Below is a small trained network, with its code and all its weights. Each question gives an input and a target symbol and asks what happens when units are switched off, that is, made to give their printed mean instead of their output.

import numpy as np


def w(rows, s, z=0):
    codes = np.array(rows[::2]) - 128.0
    scale = np.full(codes.shape[1], s)
    scale[-1] = z or s
    return codes * scale


def f(y):
    return y / 2 * (1 + np.tanh(0.7978845608 * (y + 0.044715 * y**3)))


def softmax(a):
    e = np.exp(a - a.max(-1, keepdims=True))
    return e / e.sum(-1, keepdims=True)


def log_softmax(a):
    a = a - a.max(-1, keepdims=True)
    return a - np.log(np.exp(a).sum(-1, keepdims=True))


def net(x, mask):
    ids = ['δεηθξπστ'.index(c) for c in x.split()]
    T = len(ids)
    res = E[ids] + P[:T]
    r = res
    for j in range(3):
        rows = slice(2 * j, 2 * j + 2)
        q, k, v = (r @ M[0][rows].T for M in (Q, K, V))
        z = softmax(np.where(np.tri(T) > 0, q @ k.T / 2**0.5, -1e9)) @ v
        o = O[0][rows]
        res = res + np.where(mask[j], z, o[:, -1]) @ o[:, :-1]
    y = f(res @ A[0][:, :-1].T + A[0][:, -1])
    res = res + np.where(mask[3:15], y, B[0][:, -1]) @ B[0][:, :-1]
    return log_softmax(res[-1] @ U[:, :-1].T + U[:, -1])


Q, K, V, O, A, B = {}, {}, {}, {}, {}, {}
E = w([
[74,93,254,28,130],'δ',
[95,81,106,194,122],'ε',
[7,33,135,90,92],'η',
[71,88,33,233,49],'θ',
[91,169,80,153,36],'ξ',
[143,237,167,61,45],'π',
[199,83,110,249,174],'σ',
[218,203,188,139,143],'τ',
],0.0077)
P = w([
[86,179,62,135,197],'0',
[137,50,110,84,63],'1',
[74,98,209,168,73],'2',
[163,52,120,102,49],'3',
[99,159,192,183,103],'4',
[191,68,121,117,29],'5',
[131,190,177,187,79],'6',
[235,89,119,125,19],'7',
[165,244,151,187,84],'8',
],0.011)
Q[0] = w([
[76,175,135,147,189],'h1',
[72,123,160,112,151],'h1',
[112,152,187,217,9],'h2',
[26,225,178,194,170],'h2',
[96,98,90,72,112],'h3',
[130,151,188,187,126],'h3',
],0.014)
K[0] = w([
[52,64,217,92,136],'h1',
[131,11,208,116,30],'h1',
[254,227,101,203,122],'h2',
[232,109,235,228,2],'h2',
[24,74,44,150,175],'h3',
[240,166,176,162,105],'h3',
],0.0079)
V[0] = w([
[176,46,192,147,26],'h1',
[117,118,116,178,192],'h1',
[51,176,130,13,42],'h2',
[204,146,254,53,231],'h2',
[136,123,157,154,78],'h3',
[200,174,210,100,81],'h3',
],0.0085)
O[0] = w([
[155,212,67,169,137,46],'h1',
[80,126,144,125,124,183],'h1',
[152,123,41,37,234,5],'h2',
[8,95,89,84,45,69],'h2',
[116,98,124,88,145,220],'h3',
[72,143,138,58,105,246],'h3',
],0.011,0.0028)
A[0] = w([
[169,204,146,179,150,109],'n1',
[91,61,103,68,91,93],'n2',
[192,142,25,82,118,222],'n3',
[115,142,136,61,116,140],'n4',
[200,98,134,110,153,191],'n5',
[133,173,1,101,241,178],'n6',
[151,36,124,43,148,94],'n7',
[202,118,127,160,144,2],'n8',
[51,123,156,119,32,115],'n9',
[176,187,75,165,218,206],'n10',
[153,162,156,52,91,181],'n11',
[55,76,143,130,82,169],'n12',
],0.0096,0.0068)
B[0] = w([
[207,74,131,107,91,161],'n1',
[170,97,90,99,84,162],'n2',
[87,210,95,148,176,148],'n3',
[129,102,127,141,110,153],'n4',
[116,142,142,164,123,171],'n5',
[77,156,50,126,4,145],'n6',
[125,51,87,145,149,152],'n7',
[153,139,215,65,77,144],'n8',
[109,128,141,115,190,251],'n9',
[158,138,82,68,189,163],'n10',
[116,88,112,171,132,188],'n11',
[103,175,158,74,144,220],'n12',
],0.012)
U = w([
[140,107,145,195,35,220],'δ',
[137,91,124,164,254,124],'ε',
[66,179,181,138,185,240],'η',
[105,141,90,139,56,72],'θ',
[172,141,161,81,135,1],'ξ',
[113,82,86,166,161,128],'π',
[120,72,132,74,96,64],'σ',
[157,170,110,91,139,88],'τ',
],0.0095,0.0041)

Each question gives the input, a string of symbols that net reads in full, and the target symbol t.
The units are the heads (2 rows each of Q, K, V and O) and the neurons (one row each of A and B). Each row of codes is followed by its name. A weight is (code - 128) times the scale printed after its matrix; where a second scale follows, it is the last column's (O, A, B and U).
mask holds one flag per unit, heads first, then neurons. A switched-off unit (its flag False) gives its mean, the last column of its rows in O or B, instead of its output. The means were averaged over made-up inputs and are rounded, as every weight is.
A unit's drop is (log p(t) with every unit on - log p(t) with that unit switched off) / (log p(t) with every unit on - log p(t) with every unit switched off).
The circuit of an input: a set's keep is (log p(t) with only the set's units on - log p(t) with every unit switched off) / (log p(t) with every unit on - log p(t) with every unit switched off). Starting from the 12 units with the biggest drops (on a tie, the unit counted first), units are removed one at a time, each time the one whose removal leaves the highest keep (on an exact tie, the one counted first), for as long as the keep stays at least 0.8.
circuit, biggest first: the units of the circuit, biggest drop first
unit that matters most: the unit with the biggest drop
k most important neurons: the k neurons with the biggest drops, biggest first
heads that matter: for each layer, one digit per head in row order, 1 if its drop is at least 0.15 and else 0, layers parted by /
input ξ π τ τ τ τ, target ε: heads that matter => 110
input τ π ξ τ, target σ: heads that matter => 110
input τ δ θ π ξ, target θ: circuit, biggest first => [n6 h2 h1]
input ξ σ π δ ξ τ τ σ, target ε: circuit, biggest first => [h2]
input π ξ ξ η τ σ, target π: heads that matter => 110
input ε θ π ξ, target δ: heads that matter => 011
input ε ξ τ ε ξ ε θ, target τ: circuit, biggest first => [h2 n10 h1 n9]
input τ σ π τ δ δ ξ ξ ε, target τ: circuit, biggest first => [h2 n10 h1 n6]
input σ δ ε, target δ: circuit, biggest first => [h1 h2 n1]
input σ δ τ τ σ τ π ε, target η: 3 most important neurons => [n9 n12 n1]
input θ ε ε ε, target ξ: heads that matter => 011
input η π τ σ τ ξ τ η, target τ: circuit, biggest first => [h2 h1 n10 n6]
input σ ξ θ, target δ: 2 most important neurons => [n1 n10]
input τ η τ θ, target σ: circuit, biggest first => [n2 h1 n12]
input δ θ τ ε, target θ: unit that matters most => h2
input η σ ξ θ τ τ ε δ, target τ: circuit, biggest first => [h1 h2 n10 n6]
input σ ξ π δ ε, target θ: circuit, biggest first => [n6 h1 h2]
input τ τ ξ ξ τ ε ε η σ, target δ: 4 most important neurons => [n1 n10 n3 n12]
input ε δ ε τ ε π, target δ: 3 most important neurons => [n9 n12 n10]
input ε τ τ ε, target δ: circuit, biggest first => [h2 n9 h3]
input δ δ τ η, target θ: unit that matters most => h1
input δ θ ε θ τ τ, target θ: 3 most important neurons => [n6 n9 n3]
input ε ε θ τ, target δ: circuit, biggest first => [h2 n9 n12]
input σ η τ τ τ π, target η: 2 most important neurons => [n9 n12]
input η δ δ π, target τ: heads that matter => 111
input τ ξ ε ξ ε σ τ τ, target σ: heads that matter => 111
input τ τ τ θ ε δ τ θ, target σ: unit that matters most => h1
input τ π ε π η, target θ: heads that matter => 110
input ξ τ ξ ε, target ε: 2 most important neurons => [n7 n10]
